[ 54 -15   3 -51 -14  23  41 -22  43 -30  -3 -15   8  21 -29  -6  -8 -15
  22  13  -2 -40  49 -11  -7   7  -2  24 -52 -17 -23 -14  36  21  -5  42
   5  34 -59]  Q
[ 56 -37  -9 -75 -25  32  19 -44  36 -21   1  -9   8   8 -23 -18 -14  16
  26   1 -17 -18  60  -4 -10  -6  16  18 -61 -35  -3  26  58  -2 -23  49
   9  14 -46]  Q
[ 41 -15   4 -68 -33  34  28 -25  50 -34  -3  -2  13  11 -46  -6  -5   5
  19  -1  -2 -43  50 -15  -8  10   4  18 -49 -16  -5  -3  36  18   4  54
  -3  52 -64]  W
[ 18 -10  11  22  21  81  33  33  25 -36  -7  16   8 -12  41 -12 -32  -3
  35 -19  -4  29  17  19 -49   8  -2  50 -93 -61  20  -3  27  38 -26 -15
 -45  22 -12]  Q
[ 54 -37  -3 -78 -36  27  30 -29  43 -33   2  -4   9  14 -35 -13 -13   7
  19  -3 -19 -23  60 -12 -15  -2  24  15 -57 -29   0  25  58  -5 -24  54
  11  21 -43]  W
[ 51 -32   1 -50 -29  20  23 -18  46 -28 -15  -6  -1   2 -30  -4 -11  -5
  18  -8  -5 -35  62 -15   6  25  16  24 -59 -12 -30 -12  18  15  -7  36
   6  43 -50]  L
[ -1  -6 -17  12 -36  75  16  48  29 -49   1  20  17  16  25  -7  -9  -1
  43 -37  14  14  14  37 -38  12  10  23 -71 -55   8  13  46  32 -17  -7
 -38  43 -16]  H
[ 24  -2  13  29  27 107  29  57  43 -42  -9   9   0 -13  14   4 -21 -12
  19  -2  -3   2  14  14 -42  24  18  44 -85 -51  12  10  25  43   2  -2
 -47  17  -4]  P
[ 52 -17  -5 -61 -15  28  30 -14  48 -24  -5   1  18  15 -24  -3 -19   6
  16  -8  -3 -34  45 -21   0   1  12  17 -68 -25 -10  -2  41  27 -10  41
  -5  37 -71]  L
[ 46 -14   3 -70 -19  40  36 -32  39 -34  -9   2  18  14 -37 -10  -8   7
  18  -4   0 -37  54 -12   3   4   3  15 -59 -26 -16   3  38  11   8  35
  -2  36 -71]  H
[ 56 -25 -20 -66 -37  42  29 -41  30 -16  -6 -14   5   5 -28 -23 -17  29
  14 -12 -16 -24  64 -19 -19  -1  18  20 -57 -25 -20  23  61   8 -18  49
  -7  26 -49]  B
[ 59 -13 -16 -79 -25  26  19 -36  35 -40   2 -22  17  15 -27 -10 -15   3
  14 -13 -14 -24  54 -11  10   5  18   4 -87 -21 -14  23  71 -11 -21  29
  18  21 -65]  H
[ 55 -22   1 -76  -3  24  19 -26  27 -40   7 -34   8   4 -27 -16 -13   9
  18  -4 -24 -10  58 -11   9  -9  30  12 -92 -24 -16  30  55  -9 -26  36
  14  14 -56]  N
[ 55 -31  -7 -70 -28  31  12 -33  36 -22   1 -15   7   1 -30 -18 -17  26
  19 -13 -29 -16  57 -19 -14  -1  29  16 -61 -27 -15  31  57   2 -36  53
  -2  22 -42]  L
[ -7 -30   2  13 -29  64  12  38  32 -47   3  14  23  17  19  -6  -8  -9
  47 -34  13   6  14  38 -39  10  19  25 -66 -56  31   7  39  29 -19   5
 -25  42 -11]  W
[ 45 -20   4 -57 -21  26  32 -27  32 -33  -9   5  11  17 -30 -10  -1   5
  22  -3   2 -43  41 -12  -7  10  -5   4 -63 -16 -30 -11  36  15   3  36
   3  37 -68]  H
[  10  -18   11    3   22   77   18   35   27  -45    3   19   -4   -1
   48  -26  -25    5   27  -16   -1   26   18   18  -43    7    2   27
 -104  -59   28   23   34   27  -26   -3  -40   30   -9]  U
[  10  -34   -1    4  -19   86   11   33   41  -30   -4   21    4    5
   43  -16  -18  -22   31  -20   -7   19    7   12  -69   27    5   16
 -104  -62    3   -9   48   48  -32    9  -53   47  -13]  Q
[   5  -32    8   14    0   75   20   26   28  -32   -9   19    0    6
   39  -19   -8  -12   36   -9  -10   21    9   31  -56   13    4   28
 -100  -62    4   -9   34   37  -29    1  -42   39  -10]  Q
[ 61 -38   3 -61  -9  16  49 -27  49 -23 -11   6   9  13 -27  -8 -18 -13
  19   7  -5 -29  60 -25  11   8   4  25 -65 -30 -15  -4  29  17   0  33
   0  21 -61]  Q
[ 59 -16 -23 -80 -15  20  20 -28  44 -24   3 -17   4  16 -13 -13 -30   7
  13 -12 -15 -12  53 -21  11  -2  12  15 -89 -32  -3  26  67   1 -21  26
  -2  21 -62]  Q
[  14   -3   21   32   32  107   21   50   40  -43   -1   13    0   -3
   14    8  -26   -1   30   -6   -1    3   14   19  -54   28   15   40
 -101  -48   -8    5   23   36   11    6  -43   31   -2]  N
[  9  -6  17  43  17 106  28  50  31 -43  -3  12   7  -5  16   2 -25  -1
  30 -15   5  11  18  22 -50  24  12  51 -91 -54  -1  -3  26  40  -6   7
 -47  41  -5]  N
[ 54 -16   1 -68 -21  33  39 -21  41 -34  -8   7  15  13 -32  -9 -10   0
  14  -2   3 -39  48 -21   1  10  -1  10 -63 -24 -21  -1  38  18   5  38
  -3  36 -72]  H
[ 49 -40   8 -71 -29  39  24 -29  18 -32   4 -19   4  11 -34 -22  -7  23
  25  -7 -22  -9  61  -9 -17  -7  27  13 -62 -28 -16  30  61  -4 -23  61
  15  21 -45]  N
[ -5 -23  -3  23 -34  89  12  48  37 -45   3  12  15  10   8  -2 -15 -14
  44 -29  14   4  20  26 -34  20  17  38 -62 -60  15  21  42  42 -17  -6
 -49  32 -13]  P
[ 45 -49  25 -43  -5  26  45 -24  24 -31  -4  -1   7   8 -35  -9  -7  -1
  20   9 -12 -29  70 -19  -3  12  15  18 -62 -27 -21   2  24   9   3  45
  17  19 -43]  N
[ 47 -17 -20 -62 -21  27  33 -27  43 -20 -11  -1   3  12 -32 -11 -14   8
  12  -8   4 -40  47 -20 -11  12  -7  17 -61 -18 -28  -9  37  28  -2  40
 -14  43 -73]  B
[ 53 -25 -16 -71 -15  14  14 -44  27 -30  -3 -37   5  14 -18 -19 -16   9
  18 -18 -13 -26  58  -3   3   1  15  12 -85 -19 -16  19  59  -9 -27  21
  20  18 -61]  B
[ 54 -29 -15 -70 -34  27  36 -35  32 -22  -2  -6   3  12 -37 -22 -12  23
  20  -1 -17 -23  60 -12 -15  -7  21  19 -55 -28  -7  29  64  -3 -19  56
   2  20 -51]  B
[ 50 -23  -2 -46 -23  40  33 -34  31 -23  -9 -13  12  13 -23 -14 -14  18
  15  -7 -10 -42  54 -16 -17   9   4  18 -61 -25 -26   1  43  28  -1  43
  -5  41 -61]  B
[  -9  -35   12   12   -2   89   11   36   22  -30   -5   24  -15    4
   34  -17  -17   -2   37  -29   -5   21    9   24  -73   13   16   23
 -114  -59   -9   -8   41   40  -22    9  -49   44  -12]  N
[ 43 -18  -4 -77 -19  23  19 -46  30 -25  13  -3   0  16 -43 -22 -15  17
  26   0 -12 -18  60 -11  -9  -7  20  16 -57 -26  -3  40  70  -9 -12  57
   6  11 -58]  U
[ 14 -21  19  19   4  93  26  45  22 -39 -13  14   1 -17  25 -13 -22   0
  26 -23  -3  21  18  14 -47  15  13  42 -88 -61  23   6  30  38 -22  -6
 -47  21 -13]  P
[ 45 -22  -9 -66 -29  47  25 -22  32 -27  -2 -19  11  13 -38 -10  -4   9
  16  -1 -11 -38  51 -16 -13   1   9  15 -57 -18 -13   8  51  17  -3  41
  -2  26 -63]  P
[-18 -26  -1  14 -13  76  -2  21  19 -45  20  25  21  15  30 -13 -21  -9
  55 -28  19  17  10  36 -48   9  -2  29 -82 -56  22  16  48  24 -23  -9
 -36  36 -17]  U
[ -6 -19 -13  35 -29  84  21  44  27 -36   2  17  23  13  33  -4 -21  -8
  45 -28  18   5  13  33 -58  19   3  43 -74 -53   5  -6  36  40 -18  -8
 -46  47 -11]  B
[ -2 -30  11  21 -16  85  23  32  30 -47   4  31   2   0  14 -18 -21 -26
  41 -14   1  16   3  12 -69  20   5  26 -94 -60   6 -12  41  39 -24  12
 -47  45 -15]  U
[ -3 -26   4   9  -9  81  15  31  37 -36   1  34   0   8  33 -22 -15 -15
  35 -10   2  15  12  15 -56  16  12  20 -97 -56   5   2  43  44 -19  13
 -54  46 -15]  U
[ -6 -25  -6  24 -34  78   2  42  29 -46   9  20  24   2  17  -3 -22 -12
  47 -30  12  18  10  30 -47  18   9  40 -62 -49  14   0  38  33 -33  -1
 -36  53  -3]  L
[ 58 -17  -5 -79 -20  27   9 -42  25 -41  -4 -35  10  13 -19 -14 -15   1
  13 -17 -15 -25  62  -2   5  13  19   7 -91 -16 -24  12  62 -20 -18  19
  29  23 -60]  H
[-11 -23   1  20 -41  80  16  41  18 -52   9   5  11   9  -1  -1 -12 -29
  49 -32  16  16  12  34 -42  11   1  45 -49 -49  20   8  40  22 -31 -16
 -31  29 -11]  P
[ 50 -33   2 -53 -24  24  28 -21  42 -23 -11  -5   0   0 -28 -12 -11  -1
  18  -8 -10 -32  64 -25  -4  17  17  20 -58 -14 -31  -7  23  20 -10  37
  -3  37 -47]  L
[ 42 -34   2 -67 -27  32  22 -39  37 -34   7   0   4  17 -40 -22 -25  15
  27  -3 -13 -21  57 -20 -12  -2  15  19 -57 -31  -7  28  59  -3 -12  50
  -4  27 -51]  U
[-10 -27 -13  23 -29  85  11  47  25 -46   6   4  11  17  27  -9  -5  -6
  44 -31  14  19  23  46 -41   8  23  29 -74 -53   9  10  46  30 -25   7
 -27  45   1]  N
[ 45 -39  10 -52 -29  28  48 -19  36 -27 -16  -7   1  24 -44  -8  -5 -10
  15  -2  -8 -36  64 -22   2  12  14  23 -53 -24 -22  -1  39  18   2  32
   0  22 -62]  P
[ -5 -22 -18  26 -31  76  13  52  32 -46   7  14  19   4   5  -1 -26 -14
  51 -41  16  15   6  20 -44   8  15  41 -57 -45  13  -5  34  33 -20  -9
 -37  45  -3]  L
[ 24  -6  22  43  35 114  29  58  37 -48  -9   7   6 -18  20   3 -18  -2
  30 -10  -5  15  11  17 -48  21  25  37 -92 -45  -6   4  14  40   8   0
 -43  22   7]  N
[ 63 -16 -17 -73  -7  18  20 -36  34 -33  -1 -33   4   3 -15 -17 -20  13
  12 -13 -18 -21  61  -9   8   0  19  14 -90 -22 -10  28  56  -9 -27  19
  10  16 -59]  B
[  6 -23   5   6 -18  82  24  29  37 -26  -6  30   9   8  32 -17 -16 -19
  32 -13  -2  26  10  12 -56  16   9  25 -90 -60   6  -5  48  43 -27   5
 -60  41 -17]  Q
[ -5 -34  -7  17 -28  78   6  36  32 -44   5  18  -1   5  21 -12 -16 -14
  53 -33  20   1   9  34 -60  21   1  32 -72 -51   8   2  36  34 -18   4
 -37  48  -8]  B
[ 12 -21   5  27  19  73  37  37  16 -41 -11   8   5  -1  40 -16 -19   8
  32 -15  -8  15  17  30 -60  12  -4  47 -97 -53   7  -7  20  34 -27 -10
 -34  34 -10]  B
[  3 -27   8  -1 -25  83  17  37  50 -34  -8  34  13   6  32  -7 -16 -21
  24 -18  -1  12  13  11 -54  28  17  21 -93 -57   6  -5  36  48 -20   9
 -55  52 -15]  W
[  5 -33  12  -6 -13  78  20  29  42 -31  -9  32   1   4  33 -19  -7  -8
  25 -20  -7  11  16  12 -54  18  16  16 -97 -56  11   0  41  50 -17  20
 -48  52 -15]  W
[ 54 -35  -2 -65 -33  32  18 -22  42 -28   1  -4  14   1 -37 -10 -20  13
  24  -4 -22 -20  57 -18 -11   5  31  24 -56 -28 -10  22  51   7 -23  58
   2  28 -43]  L
[  4 -29 -11  18 -24  92  20  36  41 -25  -4  29   7   0  34  -7 -25 -30
  34 -23   0  21   3  13 -65  21   7  34 -96 -65   8 -22  42  49 -26   5
 -59  46 -15]  Q
[ -8 -11 -16  10 -39  84  14  36  30 -42   5  29  24  17  24  -2 -19 -11
  45 -33  18   8  14  34 -42  12   9  30 -80 -58   6   5  50  31 -11  -9
 -42  45 -21]  H
[ 48 -31   5 -73 -27  31  17 -45  20 -27   2 -24  -3   7 -41 -23   5  27
  22  -9 -35 -19  63  -3 -16 -10  28   9 -48 -25  -3  41  69  -9 -33  48
   3   3 -50]  P
[ 54 -26  -9 -78 -19  10   5 -33  34 -32   6 -30   8   5 -28 -11 -19   3
  18 -14 -21 -18  55  -9  16  -1  29  13 -85 -21  -5  27  56 -19 -36  30
  21  17 -55]  L
[   8  -19   13   -2  -17   91   26   38   36  -37   -8   37   -4    7
   28  -17  -15  -15   26  -17   -7   14   10   11  -60   21   13   17
 -102  -61   -1    3   50   39  -13   14  -52   48  -17]  H
[-12 -26  -6  17 -27  79  12  52  31 -46   9  13  16  21  28  -6 -15  -4
  50 -30  18  15  20  38 -39   3  20  28 -75 -58  14  15  40  30 -24   3
 -34  39  -7]  N
[ 51 -14  -5 -63 -10  28  37 -28  36 -23  -7  -7  -1   8 -24 -19  -6  15
  17  -4   2 -39  51 -17 -11   2  -7  17 -53 -10 -18  -1  36  24  -3  43
  -9  39 -67]  B
[ 18  -9  15  23  14 105  26  52  41 -38 -10  15   5 -12  -1   5 -28 -12
  23 -13   5   5  10   7 -40  25  16  43 -84 -55  18   8  28  32   3  -6
 -50  15 -14]  P
[ 43 -21   7 -49 -25  46  40 -23  26 -27 -11 -13  21  12 -45  -6  -7  -2
  17   3  -6 -36  45 -19  -7  -1   6  25 -51 -23 -18  -7  40  29   1  36
  -2  23 -71]  P
[ 22   1  22  21  27  98  24  40  48 -40 -11  13   1  -8  21   4 -24 -10
  20 -13  -2  -3  19   8 -44  31  18  35 -95 -39   2  -4  23  43  21  -4
 -42  40  -4]  W
[ 58 -19 -13 -91 -20  21  16 -36  30 -35   1 -22  13  15 -16 -20 -13  11
  17 -25 -10 -21  57 -10  11  -2  22  -1 -92 -23 -15  24  70 -17 -22  19
   9  18 -71]  H
[ 63 -23 -13 -67  -7  23  26 -31  37 -33  -9 -24   9   6 -17 -16 -26  13
  11  -9 -10 -24  57 -14  10   6  14  20 -87 -25 -12  18  50  -1 -21  23
   8  21 -60]  B
[ 27  -5   8  21  25  96  30  39  55 -34 -11  13   4  -3  14   3 -31 -24
  25 -17   6  10  11   6 -35  29   8  39 -91 -54  14  -2  28  36   3  -6
 -47  25 -15]  Q
[ -4 -24  11   8 -23  80  10  24  34 -28  -6  27  11  -5  32 -18  -7  -5
  32 -24 -10  13   8  15 -62  15  20  15 -98 -58   4  -4  36  46 -30   7
 -61  45 -15]  W
[ 42 -26   3 -63   2  33  24 -20  34 -35   5 -10   9   6 -22  -7  -7   3
  23   2  -4 -31  41  -8 -10  -6   1  13 -69 -17 -16  -5  29  18 -13  46
   4  33 -63]  N
[ 53 -33   3 -71  -8  21  19 -29  25 -45   2 -36   8  12 -32 -14 -11   2
  16  -9 -23  -9  52  -5   6  -2  25   9 -91 -24 -17  19  55 -17 -35  33
  23  18 -56]  N
[  0 -20   2  18 -13  81  32  37  37 -27  -9  26  -1   6  21 -16 -19 -13
  32 -20   0   9   8  14 -66  19  11  32 -94 -60  -4  -7  36  43 -22   4
 -65  40 -20]  B
